Below are the code and all the weights of a small trained network. Each question names an input and a class and asks about switching units off, where a switched-off unit gives its printed mean instead of its output.

import numpy as np


def w(rows, s, z=0):
    codes = np.array(rows[::2]) - 128.0
    scale = np.full(codes.shape[1], s)
    scale[-1] = z or s
    return codes * scale


def norm(h):
    return h / np.sqrt((h * h).mean(-1, keepdims=True) + 1e-5)


def f(y):
    return np.maximum(y, 0)


def log_softmax(a):
    a = a - a.max(-1, keepdims=True)
    return a - np.log(np.exp(a).sum(-1, keepdims=True))


def net(x, mask):
    res = np.array(x, float).reshape(1, 5) / 4 @ E
    u = 0
    for l in range(3):
        y = f(norm(res) @ A[l][:, :-1].T + A[l][:, -1])
        res = res + np.where(mask[u : u + 5], y, B[l][:, -1]) @ B[l][:, :-1]
        u += 5
    return log_softmax(norm(res)[-1] @ U[:, :-1].T + U[:, -1])


A, B = {}, {}
E = w([
[133,97,100,220,239,117,78],'x0',
[171,145,170,190,254,96,234],'x1',
[169,206,177,118,111,39,98],'x2',
[127,132,125,127,124,131,128],'x3',
[131,130,127,121,130,132,126],'x4',
],0.0062)
A[0] = w([
[113,128,93,179,175,117,1,41],'0.n0',
[139,207,138,113,129,14,77,182],'0.n1',
[184,134,135,205,172,153,87,1],'0.n2',
[120,206,141,152,151,28,41,41],'0.n3',
[149,185,174,111,213,148,242,174],'0.n4',
],0.0067,0.0029)
B[0] = w([
[129,109,177,171,86,228,94,182],'0.n0',
[192,116,213,2,103,120,43,212],'0.n1',
[87,163,44,72,150,69,149,162],'0.n2',
[234,116,96,217,71,145,111,185],'0.n3',
[116,124,210,226,141,132,171,254],'0.n4',
],0.0093,0.0068)
A[1] = w([
[174,119,124,153,200,79,127,135],'1.n0',
[89,128,73,87,84,119,177,101],'1.n1',
[69,155,61,135,177,79,168,3],'1.n2',
[120,70,128,174,126,114,223,32],'1.n3',
[105,142,175,173,246,64,114,124],'1.n4',
],0.011,0.0016)
B[1] = w([
[143,187,36,155,230,113,107,199],'1.n0',
[206,96,62,125,115,98,204,176],'1.n1',
[58,168,3,23,164,196,209,145],'1.n2',
[93,204,133,120,5,172,142,246],'1.n3',
[148,155,61,43,62,118,40,253],'1.n4',
],0.0068,0.0066)
A[2] = w([
[225,56,123,95,115,94,148,186],'2.n0',
[121,174,224,158,111,134,168,60],'2.n1',
[26,146,102,129,137,174,79,4],'2.n2',
[125,2,102,159,100,135,97,106],'2.n3',
[152,175,246,58,99,21,117,22],'2.n4',
],0.0092,0.0029)
B[2] = w([
[122,143,54,145,102,152,175,226],'2.n0',
[218,64,197,123,171,184,202,213],'2.n1',
[9,111,108,182,212,133,147,176],'2.n2',
[152,50,176,117,156,92,148,197],'2.n3',
[2,107,113,104,207,54,150,255],'2.n4',
],0.0093,0.0062)
U = w([
[134,68,16,85,45,162,187,63],'0',
[117,173,172,158,68,230,209,91],'1',
[60,48,109,163,146,189,93,128],'2',
[59,197,7,161,165,165,147,162],'3',
[60,143,85,11,76,53,106,95],'4',
[125,148,158,101,191,62,191,220],'5',
[178,107,145,120,61,143,34,231],'6',
[170,235,94,168,175,73,50,3],'7',
],0.016,0.0023)

Each question gives the input, the list of numbers given to net, and the class t.
The units are the neurons (one row each of A and B). Each row of codes is followed by its name. A weight is (code - 128) times the scale printed after its matrix; where a second scale follows, it is the last column's (A, B and U).
mask holds one flag per neuron, layer by layer. A switched-off neuron (its flag False) gives its mean, the last column of its row in B, instead of its output. The means were averaged over made-up inputs and are rounded, as every weight is.
A unit's drop is (log p(t) with every unit on - log p(t) with that unit switched off) / (log p(t) with every unit on - log p(t) with every unit switched off).
The circuit of an input: a set's keep is (log p(t) with only the set's units on - log p(t) with every unit switched off) / (log p(t) with every unit on - log p(t) with every unit switched off). Starting from the 12 units with the biggest drops (on a tie, the unit counted first), units are removed one at a time, each time the one whose removal leaves the highest keep (on an exact tie, the one counted first), for as long as the keep stays at least 0.8.
circuit, biggest first: the units of the circuit, biggest drop first
unit that matters most: the unit with the biggest drop
k most important neurons: the k neurons with the biggest drops, biggest first
top k neurons in layer l: the k neurons of layer l with the biggest drops, biggest first
input [-5,1,-7,0,7], class 1: circuit, biggest first	(1.n4)
input [1,1,-8,-2,-8], class 3: 3 most important neurons	(0.n1; 0.n0; 0.n3)
input [3,8,-1,-4,-4], class 3: circuit, biggest first	(0.n1; 1.n4)
input [5,1,-1,3,-5], class 3: 2 most important neurons	(0.n2; 0.n1)
input [1,2,-1,2,5], class 3: 3 most important neurons	(0.n1; 0.n2; 1.n4)
input [0,2,0,-4,-6], class 1: 3 most important neurons	(0.n4; 0.n1; 1.n3)
input [0,1,-5,-6,7], class 1: circuit, biggest first	(1.n3; 2.n4)
input [-3,7,-1,1,-1], class 1: 3 most important neurons	(0.n1; 0.n4; 1.n3)
input [1,8,6,7,-1], class 7: 2 most important neurons	(1.n0; 1.n4)
input [2,1,-7,5,0], class 3: circuit, biggest first	(0.n1; 2.n1)
input [4,-1,5,-5,-7], class 6: 2 most important neurons	(0.n3; 0.n0)
input [-3,7,-1,4,-7], class 1: 2 most important neurons	(0.n1; 0.n4)
input [5,0,1,3,1], class 6: 3 most important neurons	(0.n0; 0.n3; 2.n4)
input [-1,7,-7,-1,0], class 1: unit that matters most	0.n4
input [1,-8,-6,2,3], class 2: top 2 neurons in layer 0	(0.n2; 0.n3)
input [7,0,7,-3,4], class 6: 3 most important neurons	(0.n0; 0.n3; 0.n1)
input [7,5,1,-1,-1], class 7: top 2 neurons in layer 0	(0.n0; 0.n4)
input [-8,4,1,4,-7], class 5: top 2 neurons in layer 2	(2.n4; 2.n0)
input [-5,2,1,-3,3], class 5: top 2 neurons in layer 2	(2.n4; 2.n1)
input [-4,1,2,5,-6], class 5: unit that matters most	1.n4
